[-14.4 -18.1 -46.2  -5.8  66.2  57.1  63.2]
Give the entry just left of 57.1.
66.2
Give the entry just left of -18.1.
-14.4
The entry just right of 57.1 -> 63.2
The entry at the centre is -5.8
